Below are the code and all the weights of a small trained network. Each question names an input and a target symbol and asks about switching units off, where a switched-off unit gives its printed mean instead of its output.

import numpy as np


def w(rows, s, z=0):
    codes = np.array(rows[::2]) - 128.0
    scale = np.full(codes.shape[1], s)
    scale[-1] = z or s
    return codes * scale


def norm(h):
    return h / np.sqrt((h * h).mean(-1, keepdims=True) + 1e-5)


def f(y):
    return np.maximum(y, 0)


def softmax(a):
    e = np.exp(a - a.max(-1, keepdims=True))
    return e / e.sum(-1, keepdims=True)


def log_softmax(a):
    a = a - a.max(-1, keepdims=True)
    return a - np.log(np.exp(a).sum(-1, keepdims=True))


def net(x, mask):
    ids = ['ΓΔΦεζλψ'.index(c) for c in x.split()]
    T = len(ids)
    res = E[ids] + P[:T]
    u = 0
    for l in range(2):
        r = norm(res)
        for j in range(2):
            rows = slice(4 * j, 4 * j + 4)
            q, k, v = (r @ M[l][rows].T for M in (Q, K, V))
            z = softmax(np.where(np.tri(T) > 0, q @ k.T / 4**0.5, -1e9)) @ v
            o = O[l][rows]
            res = res + np.where(mask[u + j], z, o[:, -1]) @ o[:, :-1]
        u += 2
        y = f(norm(res) @ A[l][:, :-1].T + A[l][:, -1])
        res = res + np.where(mask[u : u + 8], y, B[l][:, -1]) @ B[l][:, :-1]
        u += 8
    return log_softmax(norm(res)[-1] @ U[:, :-1].T + U[:, -1])


Q, K, V, O, A, B = {}, {}, {}, {}, {}, {}
E = w([
[155,126,165],'Γ',
[121,134,73],'Δ',
[178,103,172],'Φ',
[161,89,165],'ε',
[50,153,134],'ζ',
[171,149,110],'λ',
[90,2,91],'ψ',
],0.021)
P = w([
[155,112,181],'0',
[199,76,63],'1',
[187,84,64],'2',
[181,95,76],'3',
[158,178,82],'4',
[148,241,164],'5',
[168,208,111],'6',
[188,168,152],'7',
[175,253,165],'8',
[190,112,155],'9',
[127,183,112],'10',
],0.0063)
Q[0] = w([
[99,113,140],'L0H0',
[255,117,92],'L0H0',
[112,96,148],'L0H0',
[67,132,144],'L0H0',
[114,187,182],'L0H1',
[220,146,105],'L0H1',
[174,89,71],'L0H1',
[41,74,120],'L0H1',
],0.017)
K[0] = w([
[168,165,145],'L0H0',
[2,127,102],'L0H0',
[136,176,148],'L0H0',
[205,133,139],'L0H0',
[121,202,175],'L0H1',
[222,163,80],'L0H1',
[182,97,61],'L0H1',
[33,44,150],'L0H1',
],0.015)
V[0] = w([
[98,206,164],'L0H0',
[164,251,139],'L0H0',
[30,189,192],'L0H0',
[131,105,127],'L0H0',
[142,135,138],'L0H1',
[200,46,176],'L0H1',
[126,179,129],'L0H1',
[102,1,114],'L0H1',
],0.0093)
O[0] = w([
[64,131,100,147],'L0H0',
[57,183,197,126],'L0H0',
[57,83,6,173],'L0H0',
[142,126,126,122],'L0H0',
[140,129,112,149],'L0H1',
[205,61,145,155],'L0H1',
[117,156,97,161],'L0H1',
[116,72,249,1],'L0H1',
],0.011,0.0031)
A[0] = w([
[130,91,225,38],'L0N0',
[101,35,96,5],'L0N1',
[237,231,237,182],'L0N2',
[87,237,88,79],'L0N3',
[22,18,138,41],'L0N4',
[140,109,84,159],'L0N5',
[162,158,248,165],'L0N6',
[254,9,45,183],'L0N7',
],0.0093,0.0021)
B[0] = w([
[60,96,127,156],'L0N0',
[92,163,89,154],'L0N1',
[171,113,37,245],'L0N2',
[65,122,8,200],'L0N3',
[49,163,86,156],'L0N4',
[109,142,129,173],'L0N5',
[106,127,50,199],'L0N6',
[66,216,58,254],'L0N7',
],0.014,0.0075)
Q[1] = w([
[60,107,99],'L1H0',
[254,167,182],'L1H0',
[117,83,99],'L1H0',
[159,130,137],'L1H0',
[113,110,120],'L1H1',
[122,138,150],'L1H1',
[118,141,174],'L1H1',
[166,193,191],'L1H1',
],0.024)
K[1] = w([
[154,66,66],'L1H0',
[79,249,249],'L1H0',
[187,94,104],'L1H0',
[127,151,154],'L1H0',
[110,155,131],'L1H1',
[127,144,119],'L1H1',
[143,121,71],'L1H1',
[193,47,77],'L1H1',
],0.019)
V[1] = w([
[71,96,138],'L1H0',
[48,98,133],'L1H0',
[34,253,132],'L1H0',
[118,153,129],'L1H0',
[156,169,101],'L1H1',
[86,90,174],'L1H1',
[163,152,88],'L1H1',
[113,230,166],'L1H1',
],0.025)
O[1] = w([
[137,103,96,48],'L1H0',
[136,81,75,50],'L1H0',
[4,165,101,48],'L1H0',
[105,140,128,118],'L1H0',
[122,146,97,213],'L1H1',
[140,116,183,2],'L1H1',
[119,132,86,233],'L1H1',
[137,205,151,105],'L1H1',
],0.034,0.009)
A[1] = w([
[145,121,130,131],'L1N0',
[91,254,215,183],'L1N1',
[60,6,69,199],'L1N2',
[86,65,112,5],'L1N3',
[78,145,117,106],'L1N4',
[145,158,119,88],'L1N5',
[21,70,202,157],'L1N6',
[132,160,121,100],'L1N7',
],0.017,0.0017)
B[1] = w([
[138,118,132,151],'L1N0',
[60,143,249,255],'L1N1',
[97,115,254,251],'L1N2',
[71,99,160,164],'L1N3',
[151,105,154,206],'L1N4',
[107,120,144,195],'L1N5',
[203,53,124,173],'L1N6',
[101,132,131,190],'L1N7',
],0.027,0.006)
U = w([
[197,129,152,33],'Γ',
[115,178,210,106],'Δ',
[136,205,52,220],'Φ',
[124,126,117,5],'ε',
[167,56,95,67],'ζ',
[34,19,90,97],'λ',
[153,2,190,248],'ψ',
],0.0081,0.003)

Each question gives the input, a string of symbols that net reads in full, and the target symbol t.
The units are the heads (4 rows each of Q, K, V and O) and the neurons (one row each of A and B). Each row of codes is followed by its name. A weight is (code - 128) times the scale printed after its matrix; where a second scale follows, it is the last column's (O, A, B and U).
mask holds one flag per unit, layer by layer, with each layer's heads first. A switched-off unit (its flag False) gives its mean, the last column of its rows in O or B, instead of its output. The means were averaged over made-up inputs and are rounded, as every weight is.
A unit's drop is (log p(t) with every unit on - log p(t) with that unit switched off) / (log p(t) with every unit on - log p(t) with every unit switched off).
The circuit of an input: a set's keep is (log p(t) with only the set's units on - log p(t) with every unit switched off) / (log p(t) with every unit on - log p(t) with every unit switched off). Starting from the 12 units with the biggest drops (on a tie, the unit counted first), units are removed one at a time, each time the one whose removal leaves the highest keep (on an exact tie, the one counted first), for as long as the keep stays at least 0.8.
units of the circuit, in order: the units of the circuit, biggest drop first
k most important neurons: the k neurons with the biggest drops, biggest first
top k neurons in layer l: the k neurons of layer l with the biggest drops, biggest first
which heads matter: for each layer, one digit per head in row order, 1 if its drop is at least 0.15 and else 0, layers parted by /
drop when u is switched off: that unit's drop, to one decimal
input ζ λ ψ ζ Φ ζ, target λ: units of the circuit, in order	[L1H0]
input Γ λ ψ ε Γ, target ψ: which heads matter	11 / 01
input λ Δ ψ ψ λ λ λ Γ ψ ε, target ψ: which heads matter	11 / 01
input Φ Γ ε ψ Φ Γ, target ψ: 2 most important neurons	[L0N2; L0N0]
input ε Φ λ Δ λ λ λ ψ, target ψ: which heads matter	01 / 00
input ε ψ ζ ζ, target ψ: which heads matter	01 / 10
input λ λ ζ λ, target Δ: units of the circuit, in order	[L0H1; L0N2; L1H1]
input ψ ε λ, target ψ: which heads matter	01 / 01
input λ λ Φ ε ζ λ Φ λ Δ, target Δ: units of the circuit, in order	[L1H0; L0H0; L0N2]
input λ ζ λ ζ ψ ζ Γ λ Δ, target Δ: units of the circuit, in order	[L0N2; L1H1; L1N1]
input ζ λ λ Δ Φ, target λ: which heads matter	10 / 10
input ψ λ λ Φ Φ ψ Δ Δ, target ψ: units of the circuit, in order	[L0H1; L1H1; L0H0]
input ζ λ ζ Δ Γ, target λ: which heads matter	11 / 10
input ψ ε ε, target ψ: units of the circuit, in order	[L0H1]
input Φ ψ λ ψ ζ ψ Φ ψ ψ ζ, target ψ: which heads matter	01 / 11
input λ ψ Γ Φ, target ψ: units of the circuit, in order	[L0H1; L1H1; L0N2]
input ε Δ Δ ψ λ, target ψ: top 3 neurons in layer 0	[L0N2; L0N0; L0N3]
input λ ζ λ ζ Φ Φ Γ λ ζ λ, target Δ: top 2 neurons in layer 0	[L0N2; L0N7]
input ζ Γ λ ζ ψ ζ ζ ζ ε, target λ: top 2 neurons in layer 0	[L0N2; L0N3]
input λ λ ζ, target Δ: units of the circuit, in order	[L0H0]
input λ ζ Φ Δ Φ ψ ψ, target Δ: 2 most important neurons	[L0N2; L0N7]
input λ λ Δ ψ, target ψ: 2 most important neurons	[L0N2; L0N6]
input ζ ζ λ ψ λ ζ λ ψ λ, target λ: 2 most important neurons	[L0N2; L0N3]
input ζ λ λ Γ ψ ψ Γ λ, target λ: drop when L0N7 is switched off	0.1
